Here is a tiny trained network, its code and every weight. The questions are about switching its units off for an input and a target symbol, where a switched-off unit gives its printed mean instead of its output.

import numpy as np


def w(rows, s, z=0):
    codes = np.array(rows[::2]) - 128.0
    scale = np.full(codes.shape[1], s)
    scale[-1] = z or s
    return codes * scale


def norm(h):
    return h / np.sqrt((h * h).mean(-1, keepdims=True) + 1e-5)


def f(y):
    return np.maximum(y, 0)


def softmax(a):
    e = np.exp(a - a.max(-1, keepdims=True))
    return e / e.sum(-1, keepdims=True)


def log_softmax(a):
    a = a - a.max(-1, keepdims=True)
    return a - np.log(np.exp(a).sum(-1, keepdims=True))


def net(x, mask):
    ids = ['ΠΣΦΩαγλμ'.index(c) for c in x.split()]
    T = len(ids)
    res = E[ids] + P[:T]
    r = norm(res)
    for j in range(2):
        rows = slice(3 * j, 3 * j + 3)
        q, k, v = (r @ M[0][rows].T for M in (Q, K, V))
        z = softmax(np.where(np.tri(T) > 0, q @ k.T / 3**0.5, -1e9)) @ v
        o = O[0][rows]
        res = res + np.where(mask[j], z, o[:, -1]) @ o[:, :-1]
    y = f(norm(res) @ A[0][:, :-1].T + A[0][:, -1])
    res = res + np.where(mask[2:6], y, B[0][:, -1]) @ B[0][:, :-1]
    return log_softmax(norm(res)[-1] @ U[:, :-1].T + U[:, -1])


Q, K, V, O, A, B = {}, {}, {}, {}, {}, {}
E = w([
[251,79,104,146,132,161,48],'Π',
[112,134,102,169,107,108,107],'Σ',
[112,136,103,164,109,110,108],'Φ',
[103,142,107,167,125,113,100],'Ω',
[123,124,97,120,90,102,117],'α',
[140,161,125,125,92,129,124],'γ',
[134,134,120,153,81,156,154],'λ',
[148,135,133,90,149,144,154],'μ',
],0.013)
P = w([
[104,61,254,186,85,22,147],'0',
[167,161,131,133,128,61,152],'1',
[154,140,72,139,168,83,179],'2',
[147,150,71,140,154,104,156],'3',
[137,154,68,134,145,119,138],'4',
[121,152,67,127,140,132,125],'5',
[106,154,63,114,129,152,116],'6',
[98,154,76,106,126,167,90],'7',
[88,149,81,99,116,183,82],'8',
],0.0064)
Q[0] = w([
[132,111,181,120,184,131,151],'h0',
[161,105,64,142,135,140,79],'h0',
[54,128,184,123,120,103,167],'h0',
[150,73,246,94,149,125,186],'h1',
[164,148,68,114,66,147,1],'h1',
[150,113,108,44,123,123,202],'h1',
],0.0074)
K[0] = w([
[100,192,67,104,122,139,165],'h0',
[204,83,165,148,98,134,111],'h0',
[96,198,135,99,104,95,187],'h0',
[187,86,148,211,160,1,106],'h1',
[42,136,69,122,127,219,124],'h1',
[184,99,205,193,199,145,155],'h1',
],0.0067)
V[0] = w([
[20,195,236,122,54,14,173],'h0',
[132,46,169,31,159,121,156],'h0',
[176,175,107,71,185,135,116],'h0',
[149,124,175,134,212,211,167],'h1',
[13,57,140,194,135,70,109],'h1',
[162,102,92,3,206,48,84],'h1',
],0.0058)
O[0] = w([
[250,39,81,157,161,59,69,132],'h0',
[124,144,91,116,88,74,167,67],'h0',
[85,176,108,101,67,171,142,83],'h0',
[33,188,120,246,164,186,225,4],'h1',
[119,190,222,29,88,82,155,85],'h1',
[16,49,109,25,191,159,2,80],'h1',
],0.0063,0.0038)
A[0] = w([
[36,120,136,121,108,181,182,196],'n0',
[74,149,196,121,91,163,137,7],'n1',
[217,95,46,139,156,102,86,43],'n2',
[212,11,129,148,123,110,106,229],'n3',
],0.011,0.0015)
B[0] = w([
[88,13,96,239,173,124,104,173],'n0',
[63,164,183,187,167,42,141,148],'n1',
[100,169,120,223,108,141,22,243],'n2',
[164,107,76,194,168,2,79,247],'n3',
],0.0095,0.011)
U = w([
[174,174,86,154,56,176,237,86],'Π',
[98,187,78,151,132,189,46,77],'Σ',
[85,81,127,2,85,139,86,114],'Φ',
[130,123,162,92,118,138,153,17],'Ω',
[110,144,160,79,111,127,152,6],'α',
[153,63,139,170,159,33,145,244],'γ',
[109,31,72,139,201,201,134,213],'λ',
[73,204,210,89,181,104,162,74],'μ',
],0.0087,0.0018)

Each question gives the input, a string of symbols that net reads in full, and the target symbol t.
The units are the heads (3 rows each of Q, K, V and O) and the neurons (one row each of A and B). Each row of codes is followed by its name. A weight is (code - 128) times the scale printed after its matrix; where a second scale follows, it is the last column's (O, A, B and U).
mask holds one flag per unit, heads first, then neurons. A switched-off unit (its flag False) gives its mean, the last column of its rows in O or B, instead of its output. The means were averaged over made-up inputs and are rounded, as every weight is.
A unit's drop is (log p(t) with every unit on - log p(t) with that unit switched off) / (log p(t) with every unit on - log p(t) with every unit switched off).
The circuit of an input: a set's keep is (log p(t) with only the set's units on - log p(t) with every unit switched off) / (log p(t) with every unit on - log p(t) with every unit switched off). Starting from all 6 units, units are removed one at a time, each time the one whose removal leaves the highest keep (on an exact tie, the one counted first), for as long as the keep stays at least 0.8.
circuit, biggest first: the units of the circuit, biggest drop first
top k neurons: the k neurons with the biggest drops, biggest first
heads that matter: for each layer, one digit per head in row order, 1 if its drop is at least 0.15 and else 0, layers parted by /
input λ α α Π, target Φ: top 2 neurons : [n2 n3]
input Π γ Ω, target Σ: heads that matter : 11
input γ Σ μ Π, target λ: circuit, biggest first : [h1 h0 n2 n0]
input Ω Ω γ Π γ α, target Σ: circuit, biggest first : [h0 n3]
input Σ γ Π λ γ, target Π: circuit, biggest first : [h1 h0 n3 n2]
input λ α Π α, target Φ: circuit, biggest first : [h0 h1 n3 n2]
input γ Π Σ Σ μ α Φ, target λ: circuit, biggest first : [h0 n2 n3 n0]
input Ω γ Σ α λ Ω Π μ α, target λ: circuit, biggest first : [h0 h1 n2 n3]
input Σ Σ Π Π α Ω Ω Π, target μ: top 3 neurons : [n1 n2 n3]
input Σ Ω Π Ω Φ Σ, target μ: top 3 neurons : [n3 n2 n1]
input Π γ γ α Σ Φ Ω μ Φ, target λ: heads that matter : 11
input μ γ α α Π, target Φ: heads that matter : 11
input Π Φ μ, target λ: circuit, biggest first : [h1 h0 n3 n2]
input Π Ω λ α, target Π: circuit, biggest first : [h0 h1 n3 n2]
input Π γ γ Σ λ, target Π: heads that matter : 11
input Ω Π γ Ω γ Φ, target Σ: top 2 neurons : [n3 n0]
input α Π γ Σ Π γ μ γ, target λ: top neuron : [n0]
input Ω γ Π, target Σ: top neuron : [n3]
input α α Σ Ω Π Ω Σ Ω, target μ: top 3 neurons : [n3 n2 n1]
input λ Π γ, target Π: heads that matter : 10
input μ Π λ α, target Π: circuit, biggest first : [h0 n3 h1 n2]
input Π γ μ μ μ μ Ω λ, target λ: circuit, biggest first : [n0 h0 n3]
input Π μ Ω Ω, target λ: top 2 neurons : [n0 n3]
